Here is a tiny trained network, its code and every weight. The questions are about switching its units off for an input and a target symbol, where a switched-off unit gives its printed mean instead of its output.

import numpy as np


def w(rows, s, z=0):
    codes = np.array(rows[::2]) - 128.0
    scale = np.full(codes.shape[1], s)
    scale[-1] = z or s
    return codes * scale


def norm(h):
    return h / np.sqrt((h * h).mean(-1, keepdims=True) + 1e-5)


def f(y):
    return y / 2 * (1 + np.tanh(0.7978845608 * (y + 0.044715 * y**3)))


def softmax(a):
    e = np.exp(a - a.max(-1, keepdims=True))
    return e / e.sum(-1, keepdims=True)


def log_softmax(a):
    a = a - a.max(-1, keepdims=True)
    return a - np.log(np.exp(a).sum(-1, keepdims=True))


def net(x, mask):
    ids = ['ΠΣΨζθλτφω'.index(c) for c in x.split()]
    T = len(ids)
    res = E[ids] + P[:T]
    u = 0
    for l in range(3):
        q, k, v = (norm(res) @ M[l].T for M in (Q, K, V))
        z = softmax(np.where(np.tri(T) > 0, q @ k.T / 2**0.5, -1e9)) @ v
        res = res + np.where(mask[u], z, O[l][:, -1]) @ O[l][:, :-1]
        u += 1
        y = f(norm(res) @ A[l][:, :-1].T + A[l][:, -1])
        res = res + np.where(mask[u : u + 8], y, B[l][:, -1]) @ B[l][:, :-1]
        u += 8
    return log_softmax(norm(res)[-1] @ U[:, :-1].T + U[:, -1])


Q, K, V, O, A, B = {}, {}, {}, {}, {}, {}
E = w([
[126,182,169,172,178,192],'Π',
[98,178,166,141,172,76],'Σ',
[199,171,125,97,172,162],'Ψ',
[119,77,136,79,234,171],'ζ',
[170,91,151,255,134,151],'θ',
[103,150,125,167,79,179],'λ',
[133,71,68,148,194,139],'τ',
[101,122,117,130,24,72],'φ',
[163,121,131,33,82,66],'ω',
],0.0088)
P = w([
[109,95,253,170,144,103],'0',
[112,60,202,137,172,169],'1',
[136,78,169,159,196,184],'2',
[199,169,121,175,168,140],'3',
[164,200,62,184,123,116],'4',
[140,206,27,209,149,114],'5',
[164,221,20,231,152,108],'6',
],0.0032)
Q[0] = w([
[114,139,112,111,85,81],'0.h0',
[110,43,148,3,28,113],'0.h0',
],0.025)
K[0] = w([
[111,214,93,133,123,106],'0.h0',
[145,240,183,64,1,136],'0.h0',
],0.023)
V[0] = w([
[140,150,246,99,106,141],'0.h0',
[143,145,65,106,140,123],'0.h0',
],0.011)
O[0] = w([
[204,224,148,254,50,60,3],'0.h0',
[168,73,139,70,103,151,58],'0.h0',
],0.0035,0.0034)
A[0] = w([
[230,157,117,90,107,134,16],'0.n0',
[125,91,123,75,28,54,118],'0.n1',
[118,109,164,190,80,77,170],'0.n2',
[109,138,145,83,91,179,61],'0.n3',
[106,89,214,79,141,160,182],'0.n4',
[94,149,31,140,4,169,67],'0.n5',
[154,38,150,162,130,146,185],'0.n6',
[138,128,136,178,126,179,3],'0.n7',
],0.018,0.0016)
B[0] = w([
[107,141,62,36,107,169,143],'0.n0',
[174,164,45,77,103,14,183],'0.n1',
[112,218,117,204,148,89,254],'0.n2',
[119,80,92,141,169,138,130],'0.n3',
[88,42,201,87,131,120,220],'0.n4',
[103,52,145,172,4,117,179],'0.n5',
[203,74,82,154,163,125,230],'0.n6',
[127,136,141,137,85,191,196],'0.n7',
],0.018,0.0076)
Q[1] = w([
[105,84,176,10,215,203],'1.h0',
[179,71,7,59,211,115],'1.h0',
],0.019)
K[1] = w([
[63,67,155,94,5,93],'1.h0',
[103,28,99,30,167,57],'1.h0',
],0.02)
V[1] = w([
[231,127,58,135,83,233],'1.h0',
[207,58,105,245,151,142],'1.h0',
],0.011)
O[1] = w([
[1,144,88,166,139,193,100],'1.h0',
[18,60,113,126,113,85,255],'1.h0',
],0.0069,0.008)
A[1] = w([
[44,137,141,86,142,50,105],'1.n0',
[17,87,110,68,123,135,97],'1.n1',
[142,193,113,97,180,19,2],'1.n2',
[131,85,68,69,160,167,29],'1.n3',
[130,102,132,41,65,168,67],'1.n4',
[7,155,101,93,122,162,109],'1.n5',
[161,205,114,35,83,127,91],'1.n6',
[182,122,135,80,111,125,101],'1.n7',
],0.014,0.0029)
B[1] = w([
[178,92,119,216,213,129,236],'1.n0',
[96,7,77,156,138,176,253],'1.n1',
[154,55,229,121,170,56,245],'1.n2',
[141,102,197,36,102,61,219],'1.n3',
[70,114,86,104,191,129,191],'1.n4',
[138,162,208,204,183,179,206],'1.n5',
[132,176,26,150,190,173,171],'1.n6',
[113,175,112,145,184,123,179],'1.n7',
],0.014,0.0044)
Q[2] = w([
[53,239,140,214,94,251],'2.h0',
[86,141,64,115,93,182],'2.h0',
],0.018)
K[2] = w([
[15,143,207,176,167,250],'2.h0',
[150,115,164,169,219,123],'2.h0',
],0.018)
V[2] = w([
[125,122,72,119,4,97],'2.h0',
[226,118,171,176,72,177],'2.h0',
],0.025)
O[2] = w([
[1,88,100,132,93,129,1],'2.h0',
[116,120,224,185,90,212,169],'2.h0',
],0.014,0.0037)
A[2] = w([
[91,112,131,136,2,112,119],'2.n0',
[68,85,87,195,179,139,63],'2.n1',
[112,154,235,97,143,227,5],'2.n2',
[31,133,164,125,134,117,86],'2.n3',
[87,168,99,199,87,162,7],'2.n4',
[90,72,39,102,173,142,99],'2.n5',
[183,160,131,82,159,80,86],'2.n6',
[78,206,89,88,190,223,26],'2.n7',
],0.018,0.0031)
B[2] = w([
[43,108,152,166,158,186,194],'2.n0',
[227,161,83,153,100,164,236],'2.n1',
[186,217,120,56,41,110,194],'2.n2',
[154,162,171,136,157,67,168],'2.n3',
[113,43,105,58,145,148,203],'2.n4',
[155,159,201,104,44,107,253],'2.n5',
[143,157,149,144,190,181,220],'2.n6',
[3,101,135,126,215,153,146],'2.n7',
],0.024,0.0076)
U = w([
[152,236,170,73,30,205,28],'Π',
[146,197,202,223,197,96,233],'Σ',
[58,162,98,75,230,193,182],'Ψ',
[181,1,202,87,146,125,122],'ζ',
[197,90,20,167,89,217,238],'θ',
[35,87,173,196,54,187,144],'λ',
[161,116,64,56,86,52,4],'τ',
[54,129,74,226,96,60,100],'φ',
[142,204,2,83,168,42,26],'ω',
],0.0083,0.0026)

Each question gives the input, a string of symbols that net reads in full, and the target symbol t.
The units are the heads (2 rows each of Q, K, V and O) and the neurons (one row each of A and B). Each row of codes is followed by its name. A weight is (code - 128) times the scale printed after its matrix; where a second scale follows, it is the last column's (O, A, B and U).
mask holds one flag per unit, layer by layer, with each layer's heads first. A switched-off unit (its flag False) gives its mean, the last column of its rows in O or B, instead of its output. The means were averaged over made-up inputs and are rounded, as every weight is.
A unit's drop is (log p(t) with every unit on - log p(t) with that unit switched off) / (log p(t) with every unit on - log p(t) with every unit switched off).
The circuit of an input: a set's keep is (log p(t) with only the set's units on - log p(t) with every unit switched off) / (log p(t) with every unit on - log p(t) with every unit switched off). Starting from the 12 units with the biggest drops (on a tie, the unit counted first), units are removed one at a time, each time the one whose removal leaves the highest keep (on an exact tie, the one counted first), for as long as the keep stays at least 0.8.
units of the circuit, in order: the units of the circuit, biggest drop first
most important unit: the unit with the biggest drop
k most important neurons: the k neurons with the biggest drops, biggest first
top k neurons in layer l: the k neurons of layer l with the biggest drops, biggest first
input λ τ Π φ θ, target λ: most important unit -> 0.h0
input θ τ Σ θ Ψ, target Π: 3 most important neurons -> (0.n2, 2.n2, 0.n6)
input τ Σ θ λ φ ζ θ, target λ: top 2 neurons in layer 2 -> (2.n0, 2.n5)
input ζ τ Σ ω Σ, target τ: 3 most important neurons -> (0.n1, 0.n4, 0.n2)
input Σ θ λ Σ, target θ: 2 most important neurons -> (0.n6, 2.n1)
input Σ Π Ψ, target Ψ: 3 most important neurons -> (0.n0, 2.n7, 1.n6)
input Σ τ ζ ω Σ, target τ: 4 most important neurons -> (0.n1, 0.n0, 0.n4, 2.n5)
input Π θ Π λ φ Σ τ, target λ: units of the circuit, in order -> (2.h0, 0.n5)
input θ τ Σ θ φ Σ, target λ: units of the circuit, in order -> (0.n5, 2.h0)
input Σ Σ ω Π θ Σ, target ω: top 2 neurons in layer 1 -> (1.n2, 1.n6)
input Ψ ζ ζ τ ω Σ Π, target τ: units of the circuit, in order -> (2.h0, 0.n0, 2.n5)
input τ θ Σ Σ, target Π: top 2 neurons in layer 1 -> (1.n1, 1.n2)
input Σ λ Σ φ τ Π, target λ: 2 most important neurons -> (0.n5, 0.n1)
input θ ζ θ Σ θ φ Σ, target θ: units of the circuit, in order -> (2.n1)
input τ Σ θ θ Σ, target Π: units of the circuit, in order -> (0.n6, 2.h0, 2.n2)
input ζ Σ Σ Σ λ, target λ: 2 most important neurons -> (0.n5, 2.n0)
input φ τ ζ τ ω τ, target τ: top 2 neurons in layer 0 -> (0.n1, 0.n2)
input Σ τ Σ Ψ θ, target Π: top 3 neurons in layer 0 -> (0.n2, 0.n6, 0.n7)
input ζ θ Σ Σ ω, target ω: 2 most important neurons -> (0.n1, 1.n6)
input λ Σ τ Σ Σ ω ζ, target τ: most important unit -> 2.h0
input θ θ τ θ ζ Ψ, target Π: top 3 neurons in layer 0 -> (0.n6, 0.n2, 0.n1)
input ω τ Σ ω θ, target τ: top 2 neurons in layer 0 -> (0.n1, 0.n0)
input Σ Σ τ Σ Σ ζ θ, target Π: 3 most important neurons -> (2.n2, 0.n7, 0.n2)
input ζ Σ θ θ, target θ: 2 most important neurons -> (0.n7, 2.n1)
input Σ Σ Σ Σ θ, target θ: 2 most important neurons -> (0.n6, 2.n1)
input Σ Σ φ, target φ: 3 most important neurons -> (0.n5, 0.n1, 0.n2)
input Π Π Σ Σ τ Σ, target ζ: units of the circuit, in order -> (0.h0)
input Π Π Σ Σ φ Π Σ, target φ: 2 most important neurons -> (1.n2, 0.n5)
input Σ θ Σ Σ Σ τ θ, target ζ: top 2 neurons in layer 0 -> (0.n2, 0.n5)
input Π Σ Π Σ ω φ τ, target τ: top 2 neurons in layer 1 -> (1.n2, 1.n3)
